Below are the code and all the weights of a small trained network. Each question names an input and a class and asks about switching units off, where a switched-off unit gives its printed mean instead of its output.

import numpy as np


def w(rows, s, z=0):
    codes = np.array(rows[::2]) - 128.0
    scale = np.full(codes.shape[1], s)
    scale[-1] = z or s
    return codes * scale


def norm(h):
    return h / np.sqrt((h * h).mean(-1, keepdims=True) + 1e-5)


def f(y):
    return y / 2 * (1 + np.tanh(0.7978845608 * (y + 0.044715 * y**3)))


def log_softmax(a):
    a = a - a.max(-1, keepdims=True)
    return a - np.log(np.exp(a).sum(-1, keepdims=True))


def net(x, mask):
    res = np.array(x, float).reshape(1, 3) / 4 @ E
    u = 0
    for l in range(3):
        y = f(norm(res) @ A[l][:, :-1].T + A[l][:, -1])
        res = res + np.where(mask[u : u + 3], y, B[l][:, -1]) @ B[l][:, :-1]
        u += 3
    return log_softmax(norm(res)[-1] @ U[:, :-1].T + U[:, -1])


A, B = {}, {}
E = w([
[106,127,130,191,162,108,241,92,56,174],'x0',
[206,107,97,48,132,147,83,51,92,250],'x1',
[181,126,251,194,63,63,101,73,121,123],'x2',
],0.0028)
A[0] = w([
[136,15,127,65,101,162,2,230,228,117,95],'L0N1',
[70,117,144,202,124,150,189,204,181,38,131],'L0N2',
[158,103,119,76,123,154,112,123,95,165,251],'L0N3',
],0.0025,0.003)
B[0] = w([
[156,235,123,121,138,169,154,24,128,107,203],'L0N1',
[132,94,197,62,253,89,57,151,100,173,230],'L0N2',
[130,143,219,135,169,14,149,182,129,48,249],'L0N3',
],0.0043,0.0022)
A[1] = w([
[149,146,155,183,77,84,135,100,135,93,207],'L1N1',
[219,95,86,36,91,138,107,43,75,255,2],'L1N2',
[126,75,124,137,178,84,191,167,86,144,21],'L1N3',
],0.0035,0.00099)
B[1] = w([
[206,77,88,91,136,161,88,187,107,156,227],'L1N1',
[2,118,188,189,221,122,123,243,150,31,252],'L1N2',
[160,198,116,120,108,150,62,98,135,96,231],'L1N3',
],0.0051,0.0017)
A[2] = w([
[62,105,3,77,140,169,170,159,142,126,113],'L2N1',
[109,111,108,204,163,110,238,114,44,163,39],'L2N2',
[198,131,161,63,169,81,106,111,123,155,254],'L2N3',
],0.0041,0.0015)
B[2] = w([
[230,44,216,218,1,83,117,75,73,177,204],'L2N1',
[149,153,100,14,88,193,20,127,237,51,205],'L2N2',
[82,113,52,149,104,170,195,99,88,147,251],'L2N3',
],0.0054,0.0028)
U = w([
[53,108,203,134,254,98,104,197,122,85,195],'0',
[204,55,174,186,27,113,122,112,84,154,200],'1',
[155,229,101,33,114,202,69,87,196,56,125],'2',
[103,154,53,138,168,165,227,90,47,176,151],'3',
[88,150,116,134,110,122,171,140,219,206,14],'4',
[103,152,97,126,125,97,158,134,221,216,3],'5',
],0.0086,0.003)

Each question gives the input, the list of numbers given to net, and the class t.
The units are the neurons (one row each of A and B). Each row of codes is followed by its name. A weight is (code - 128) times the scale printed after its matrix; where a second scale follows, it is the last column's (A, B and U).
mask holds one flag per neuron, layer by layer. A switched-off neuron (its flag False) gives its mean, the last column of its row in B, instead of its output. The means were averaged over made-up inputs and are rounded, as every weight is.
A unit's drop is (log p(t) with every unit on - log p(t) with that unit switched off) / (log p(t) with every unit on - log p(t) with every unit switched off).
The circuit of an input: a set's keep is (log p(t) with only the set's units on - log p(t) with every unit switched off) / (log p(t) with every unit on - log p(t) with every unit switched off). Starting from all 9 units, units are removed one at a time, each time the one whose removal leaves the highest keep (on an exact tie, the one counted first), for as long as the keep stays at least 0.8.
units of the circuit, in order: the units of the circuit, biggest drop first
top k neurons: the k neurons with the biggest drops, biggest first
top k neurons in layer l: the k neurons of layer l with the biggest drops, biggest first
drop when u is switched off: that unit's drop, to one decimal
input [2,-3,-1], class 3: top neuron in layer 2	[L2N3]
input [1,-5,-7], class 1: top 3 neurons	[L2N1 L1N2 L0N3]
input [-8,-5,-8], class 1: units of the circuit, in order	[L2N1 L1N2]
input [7,-4,-1], class 2: top 2 neurons	[L2N2 L1N2]
input [-7,7,-3], class 0: top 2 neurons	[L1N2 L2N2]
input [6,5,4], class 2: units of the circuit, in order	[L2N2 L2N1]
input [2,-2,0], class 3: top 3 neurons	[L1N2 L2N3 L0N2]
input [8,-6,-2], class 2: top 3 neurons	[L2N2 L1N2 L0N3]
input [0,-2,2], class 3: top 3 neurons	[L1N2 L2N3 L2N1]
input [-5,1,-5], class 1: top 2 neurons	[L2N1 L1N3]
input [-7,7,-2], class 0: top 3 neurons	[L1N2 L2N2 L1N3]
input [7,4,2], class 2: top 2 neurons	[L2N2 L0N2]
input [-4,8,8], class 0: top 2 neurons	[L1N2 L2N1]
input [7,4,-8], class 1: top neuron in layer 2	[L2N1]
input [6,-1,-4], class 2: top 2 neurons	[L2N2 L1N1]
input [-4,6,-5], class 0: drop when L1N2 is switched off	1.8
input [7,-1,0], class 2: drop when L2N2 is switched off	0.5
input [8,-3,4], class 2: drop when L2N2 is switched off	1.0
